Below is a small trained network, with its code and all its weights. Each question gives an input and a class and asks what happens when units are switched off, that is, made to give their printed mean instead of their output.

import numpy as np


def w(rows, s, z=0):
    codes = np.array(rows[::2]) - 128.0
    scale = np.full(codes.shape[1], s)
    scale[-1] = z or s
    return codes * scale


def norm(h):
    return h / np.sqrt((h * h).mean(-1, keepdims=True) + 1e-5)


def f(y):
    return y / 2 * (1 + np.tanh(0.7978845608 * (y + 0.044715 * y**3)))


def log_softmax(a):
    a = a - a.max(-1, keepdims=True)
    return a - np.log(np.exp(a).sum(-1, keepdims=True))


def net(x, mask):
    res = np.array(x, float).reshape(1, 5) / 4 @ E
    u = 0
    for l in range(3):
        y = f(norm(res) @ A[l][:, :-1].T + A[l][:, -1])
        res = res + np.where(mask[u : u + 10], y, B[l][:, -1]) @ B[l][:, :-1]
        u += 10
    return log_softmax(norm(res)[-1] @ U[:, :-1].T + U[:, -1])


A, B = {}, {}
E = w([
[22,99,23,164,160,244,104,119,221,219,75,120],'x0',
[242,145,44,79,80,51,78,49,254,148,120,185],'x1',
[144,172,35,132,103,111,75,232,26,227,195,140],'x2',
[107,234,96,144,90,142,171,178,207,57,187,95],'x3',
[30,121,185,28,119,132,97,123,161,141,207,216],'x4',
],0.0099)
A[0] = w([
[114,195,106,126,109,161,179,188,189,57,176,93,18],'0.n1',
[160,19,198,138,119,137,115,104,75,195,49,171,3],'0.n2',
[54,126,203,2,119,162,159,136,157,152,179,183,36],'0.n3',
[70,168,180,111,151,150,156,120,81,165,100,94,55],'0.n4',
[136,157,173,119,150,203,206,151,62,119,104,147,90],'0.n5',
[126,118,90,152,101,139,77,197,70,149,163,162,85],'0.n6',
[139,158,207,97,158,46,154,139,75,71,138,92,63],'0.n7',
[53,164,123,185,189,181,107,142,181,173,54,157,91],'0.n8',
[160,150,134,214,142,85,157,150,131,136,31,32,76],'0.n9',
[89,84,191,130,148,127,206,71,184,77,89,98,45],'0.n10',
],0.0096,0.011)
B[0] = w([
[97,166,111,79,199,121,222,80,103,148,195,111,166],'0.n1',
[122,178,82,71,203,137,170,65,96,106,206,111,176],'0.n2',
[129,153,97,233,170,110,92,138,105,96,97,216,224],'0.n3',
[103,105,126,135,93,72,86,100,183,121,168,101,160],'0.n4',
[122,86,120,153,76,32,105,80,176,142,134,73,189],'0.n5',
[119,163,169,53,171,113,132,151,172,83,39,114,191],'0.n6',
[157,90,116,90,72,250,131,155,117,134,151,153,218],'0.n7',
[180,87,128,69,39,186,161,141,65,91,154,147,254],'0.n8',
[99,118,95,174,168,95,119,157,128,78,132,243,200],'0.n9',
[120,176,133,46,155,119,93,211,123,109,51,93,209],'0.n10',
],0.013,0.0064)
A[1] = w([
[8,72,214,230,119,142,131,176,70,117,177,14,64],'1.n1',
[109,182,122,141,126,120,72,231,94,235,182,117,32],'1.n2',
[149,122,104,161,43,48,88,24,231,188,116,99,63],'1.n3',
[244,152,210,115,96,95,105,103,149,124,167,142,90],'1.n4',
[137,99,232,119,193,168,131,111,221,105,70,77,22],'1.n5',
[108,207,141,167,108,118,226,127,161,143,195,80,1],'1.n6',
[154,93,154,100,205,128,100,36,49,228,135,85,33],'1.n7',
[95,75,78,163,99,253,117,107,214,203,87,86,47],'1.n8',
[210,151,235,169,30,130,121,124,76,110,154,113,23],'1.n9',
[135,173,93,100,136,84,98,254,93,243,128,74,20],'1.n10',
],0.0092,0.0067)
B[1] = w([
[184,61,48,110,82,28,69,95,248,196,164,112,254],'1.n1',
[102,160,165,112,126,97,143,104,150,129,80,144,168],'1.n2',
[91,77,96,131,103,35,81,136,178,176,157,70,195],'1.n3',
[74,75,115,121,103,194,102,166,114,155,139,95,220],'1.n4',
[94,205,132,81,125,98,79,168,91,144,92,108,158],'1.n5',
[117,140,134,132,202,169,126,96,132,146,180,87,151],'1.n6',
[66,209,111,125,187,155,141,115,126,121,212,65,175],'1.n7',
[117,89,180,116,93,205,159,181,17,141,154,131,217],'1.n8',
[92,78,135,130,119,199,177,168,98,147,125,129,184],'1.n9',
[104,166,173,74,128,108,136,134,118,60,44,114,192],'1.n10',
],0.012,0.0049)
A[2] = w([
[193,121,109,250,162,125,151,136,104,116,76,82,34],'2.n1',
[137,195,138,151,119,147,186,115,175,139,162,108,3],'2.n2',
[116,106,136,124,117,118,76,124,153,136,115,82,109],'2.n3',
[141,107,132,107,190,118,103,77,77,183,121,159,91],'2.n4',
[121,144,183,111,143,124,131,126,153,98,51,105,17],'2.n5',
[187,106,182,121,92,149,155,145,88,104,154,129,46],'2.n6',
[138,149,172,98,122,123,117,137,145,104,61,99,65],'2.n7',
[91,146,150,197,116,101,96,123,114,125,140,199,123],'2.n8',
[134,125,108,130,84,157,120,138,112,122,130,123,80],'2.n9',
[119,127,125,97,176,126,168,72,133,124,131,114,74],'2.n10',
],0.016,0.0048)
B[2] = w([
[102,124,248,229,209,154,80,138,186,139,89,227,186],'2.n1',
[75,185,154,162,183,169,55,109,67,74,185,54,165],'2.n2',
[181,122,132,140,139,76,200,98,144,141,106,107,233],'2.n3',
[104,203,133,170,159,155,181,160,163,31,184,95,210],'2.n4',
[145,186,136,94,125,77,84,155,117,161,55,99,220],'2.n5',
[107,89,69,127,106,180,143,109,87,143,135,147,255],'2.n6',
[167,186,126,108,86,126,146,95,73,165,76,142,246],'2.n7',
[182,96,214,190,201,131,158,141,152,139,96,175,210],'2.n8',
[144,82,183,104,106,127,154,71,119,99,140,134,227],'2.n9',
[116,204,114,135,122,136,76,142,113,153,162,84,189],'2.n10',
],0.012,0.0052)
U = w([
[131,70,116,98,60,226,149,140,73,136,137,148,192],'0',
[134,206,129,73,121,94,116,137,103,136,40,123,120],'1',
[101,122,151,208,186,113,107,136,165,125,131,249,240],'2',
[94,193,98,127,181,145,128,90,116,114,216,65,94],'3',
[146,60,101,122,83,34,120,89,183,184,144,93,6],'4',
],0.018,0.002)

Each question gives the input, the list of numbers given to net, and the class t.
The units are the neurons (one row each of A and B). Each row of codes is followed by its name. A weight is (code - 128) times the scale printed after its matrix; where a second scale follows, it is the last column's (A, B and U).
mask holds one flag per neuron, layer by layer. A switched-off neuron (its flag False) gives its mean, the last column of its row in B, instead of its output. The means were averaged over made-up inputs and are rounded, as every weight is.
A unit's drop is (log p(t) with every unit on - log p(t) with that unit switched off) / (log p(t) with every unit on - log p(t) with every unit switched off).
The circuit of an input: a set's keep is (log p(t) with only the set's units on - log p(t) with every unit switched off) / (log p(t) with every unit on - log p(t) with every unit switched off). Starting from the 12 units with the biggest drops (on a tie, the unit counted first), units are removed one at a time, each time the one whose removal leaves the highest keep (on an exact tie, the one counted first), for as long as the keep stays at least 0.8.
circuit, biggest first: the units of the circuit, biggest drop first
most important unit: the unit with the biggest drop
k most important neurons: the k neurons with the biggest drops, biggest first
top k neurons in layer l: the k neurons of layer l with the biggest drops, biggest first
input [-7,7,-1,-6,1], class 0: circuit, biggest first : (1.n4)
input [-1,4,4,-2,4], class 1: 2 most important neurons : (0.n9 0.n5)
input [-8,-2,-1,7,-7], class 0: 2 most important neurons : (0.n7 0.n3)
input [-4,-7,-7,-1,8], class 2: top 2 neurons in layer 1 : (1.n10 1.n1)
input [-8,8,4,0,-3], class 0: 2 most important neurons : (0.n5 1.n9)
input [7,6,3,-8,5], class 3: 2 most important neurons : (2.n4 0.n7)
input [-3,6,-6,-4,-3], class 1: 2 most important neurons : (0.n10 0.n5)
input [-5,2,-3,-4,-5], class 0: top 2 neurons in layer 0 : (0.n7 0.n3)
input [4,-7,7,-7,7], class 1: 4 most important neurons : (0.n6 0.n9 1.n10 1.n2)
input [-8,7,5,-4,-8], class 0: circuit, biggest first : (1.n4 1.n9)
input [-6,0,-3,-2,-8], class 2: top 2 neurons in layer 0 : (0.n9 0.n8)
input [3,4,-4,-3,0], class 1: 4 most important neurons : (0.n7 0.n10 1.n5 0.n5)
input [-1,6,6,-5,2], class 1: 2 most important neurons : (1.n10 0.n5)
input [7,2,5,8,8], class 2: circuit, biggest first : (0.n3)
input [-3,-2,6,-8,1], class 3: 2 most important neurons : (0.n2 1.n7)
input [-6,6,-5,-6,-6], class 0: 4 most important neurons : (1.n4 0.n3 0.n5 0.n7)
input [6,6,1,4,-4], class 0: 2 most important neurons : (1.n8 0.n5)
input [-7,-2,-2,-8,5], class 3: 4 most important neurons : (0.n2 0.n8 1.n7 2.n4)
input [-7,7,-3,-8,6], class 3: 2 most important neurons : (0.n8 2.n4)
input [6,1,-5,-1,-8], class 2: circuit, biggest first : (2.n1)
input [6,2,8,0,-6], class 1: 2 most important neurons : (1.n10 0.n6)
input [2,8,-6,8,0], class 3: 4 most important neurons : (0.n1 2.n2 0.n5 1.n1)
input [-8,8,-4,-3,1], class 0: top 2 neurons in layer 1 : (1.n9 1.n1)
input [0,-5,-5,-4,1], class 1: top 2 neurons in layer 0 : (0.n10 0.n2)
input [-2,1,-1,2,-1], class 0: top 3 neurons in layer 0 : (0.n7 0.n2 0.n5)
input [5,1,3,8,-8], class 2: top 2 neurons in layer 0 : (0.n9 0.n2)
input [-4,7,0,8,4], class 3: most important unit : 0.n1
input [3,0,5,-5,6], class 2: top 2 neurons in layer 0 : (0.n3 0.n10)
input [4,0,7,7,1], class 1: top 2 neurons in layer 0 : (0.n6 0.n2)
